[-3.2, 19.1, 19.9, -6.1, -5.7, 9.9, -2.7, 15.4, -11.1, 20.1, 4.6, -37.4, 17.5, 2.4, -4.0, 0.8, -24.2]
paguv.dudan
[-56.3, -39.7, -3.4, -14.3, 0.9, 7.1, -54.3, -12.3, 12.6, -16.7, 37.8, -60.4, -27.1, 5.8, -5.9, -11.5, 23.9]
zel.roki
[-13.9, -47.7, -2.1, -18.5, -2.3, 20.2, -13.0, -13.6, 6.9, 9.8, 7.2, -26.4, -38.7, 0.2, 9.8, -12.3, -13.0]
zel.kuno
[-46.0, 2.7, 0.7, -4.4, 1.1, 15.2, -4.1, -2.4, -10.0, 12.0, 12.3, -32.2, 23.2, 8.8, -4.9, 5.7, -5.5]
paguv.lisi
[1.5, 77.8, -4.5, -8.0, -5.6, -19.8, 59.7, -14.7, 8.4, -2.3, 59.1, -0.5, 55.2, 13.3, -42.7, -2.7, -4.2]
paguv.lisi
[-8.5, -21.9, 5.6, 4.9, -3.5, -3.5, -26.2, -11.8, 4.2, 4.5, 30.8, -19.4, 28.2, 3.1, -20.5, 1.1, -4.0]
paguv.dudan
[-16.2, -2.6, 6.3, 7.4, 12.4, 13.4, 43.3, -16.6, -0.8, 7.0, -1.5, -11.2, 10.0, 41.6, 5.9, 11.0, 4.9]
gupam.ref
[-36.2, 73.2, 14.0, -1.2, 4.8, 16.8, 35.8, -29.3, -17.0, 25.1, 11.9, -13.8, 31.7, 12.2, -3.1, -19.6, 32.5]
gupam.zona
[-16.4, -61.4, -22.4, -19.7, -10.5, 3.0, 12.4, 15.6, -11.4, -3.4, 24.0, -23.1, -19.2, 3.7, 7.8, -7.4, -10.3]
maki.ziker
[-20.1, 62.2, 12.5, 18.9, 7.1, 27.2, 13.9, -21.4, -16.5, 0.5, -8.2, -16.4, 11.7, 4.8, 12.4, -9.5, 28.4]
gupam.ref
[-25.7, 5.2, 12.2, 20.0, -13.3, -5.5, 31.4, -27.0, 1.7, -19.1, 9.2, -12.9, -19.8, -0.1, 5.1, 0.3, 9.7]
gupam.tal
[-16.7, 19.8, -15.2, -8.3, 5.6, 21.2, 42.5, 14.2, -32.9, -15.7, 12.5, -14.1, 4.2, 7.3, 13.6, -4.6, -8.2]
maki.ziker
[-18.1, 24.7, -0.8, 20.6, -5.6, 7.0, 17.6, -30.7, -26.8, -9.8, 13.5, -17.8, -5.8, 11.6, 8.3, 9.5, 3.4]
gupam.ref
[-18.5, 19.5, -4.5, -14.4, 14.3, 3.9, 2.3, -1.4, 3.6, 8.4, 32.5, -15.1, 5.6, 4.3, -13.0, -5.8, -8.5]
zel.roki
[-26.8, 17.8, 31.6, 14.5, -2.0, 12.0, 57.0, -31.8, -23.3, -11.3, -7.6, -17.1, 10.2, 3.8, 6.6, -18.4, 18.6]
gupam.zona
[-30.9, 81.3, 3.6, 3.3, 37.3, 7.1, 58.4, -16.9, -8.7, -2.7, 8.5, -10.2, 33.3, 17.5, -16.5, -29.7, 31.8]
gupam.zona

[-11.2, 11.4, 41.8, 15.0, 9.1, 12.6, 13.1, 16.7, 6.5, 3.6, -21.0, -22.1, -13.1, -9.4, 21.0, -13.0, 6.6]
J.H
[22.4, 6.0, -12.8, 11.4, 29.3, 6.0, -17.3, -5.1, -3.0, 4.1, 4.2, 20.6, -6.9, -12.1, -12.1, -0.4, -28.9]
U.F
[-13.2, 0.9, -3.3, 4.8, -11.7, 20.5, 1.1, -8.7, -6.1, 20.0, -7.1, -13.3, 24.8, -24.2, 17.1, -10.5, 33.7]
Z.L
[-20.6, 12.5, -35.7, -5.3, 41.1, -48.5, -24.5, 5.0, 37.0, 12.8, 15.8, 39.0, -42.6, -11.8, -17.1, 34.1, 44.7]
U.F
[21.4, -5.7, -7.5, 10.4, -41.3, 15.8, 27.5, -2.2, 19.2, 1.1, -5.7, -0.2, 16.1, -20.5, 24.5, -11.9, -0.3]
A.D
[-7.9, -5.5, -21.3, -12.4, -13.7, 24.4, -33.4, -3.8, 2.8, 20.2, 10.8, -20.7, 39.1, -4.6, 27.0, -27.2, 46.7]
Z.L
[-38.8, 7.1, -17.1, 3.7, -13.5, 27.2, 20.7, 8.4, 7.7, 36.3, -8.8, -11.8, 22.9, -10.5, 29.2, -23.2, 46.0]
Z.T
[-24.4, -5.7, 15.5, 17.2, -3.0, 26.7, 5.7, 86.2, -2.3, 25.3, -11.1, -15.2, 30.5, -7.2, 26.0, -12.6, 12.3]
J.V
[9.5, -10.7, 15.4, -1.5, -8.2, 3.0, -6.8, 20.0, 9.7, 17.8, -14.6, 17.6, 6.0, -5.7, 27.0, -9.3, -6.1]
J.V
[12.9, 1.4, 6.6, 4.1, 23.5, -15.1, -12.1, -0.9, 19.3, 8.4, 1.1, 33.6, -16.9, -9.6, -7.0, 8.7, -15.5]
U.F
[45.2, -9.3, 3.5, 23.5, -33.4, 25.7, 23.6, -8.6, 13.0, 3.4, 6.2, -10.8, 21.9, -16.1, 25.6, -20.6, -3.5]
A.D
[31.6, -7.8, 4.8, 21.5, -28.8, 4.9, 29.0, -10.6, 20.6, -8.0, -4.6, -5.5, 16.4, -18.1, 22.2, -7.5, -19.2]
A.W
[22.5, 2.2, -10.0, 14.6, -24.1, 2.3, 11.5, 2.0, 24.7, -12.8, 23.0, -1.4, 18.1, -8.9, -1.6, 2.3, 4.7]
A.W
[45.3, -19.6, 37.5, 20.3, -34.1, 18.4, 28.8, 4.4, 11.0, 1.6, -15.5, 2.2, 19.1, -18.0, 28.7, -15.6, -16.2]
A.D
[34.5, 4.7, -0.4, 8.4, -27.1, -3.2, 24.7, -13.3, 6.6, -1.2, -1.9, -18.0, 20.9, -41.9, 14.9, -2.9, 30.1]
A.W
[11.2, 5.3, -8.1, 8.4, -18.9, 5.5, 4.8, 1.9, 5.9, -1.5, 5.0, -20.5, 0.6, -20.9, 24.1, 9.6, 13.9]
A.D
[-31.8, 2.6, 19.8, 15.5, 10.9, 7.0, 9.5, 10.0, 2.8, -6.3, -9.8, -3.4, 6.8, 0.8, 15.3, -2.9, 22.4]
J.H
[39.7, -4.4, 3.7, 9.1, -46.0, 13.2, 29.9, -1.3, -2.6, -1.2, -1.5, -21.6, 18.0, -18.4, 14.1, 12.4, 2.9]
A.D
[12.1, -7.5, 0.7, 8.1, 11.4, -3.6, -5.3, -9.2, 13.7, 0.7, 3.0, 32.7, -14.0, -14.2, 3.4, 3.5, -45.9]
U.B
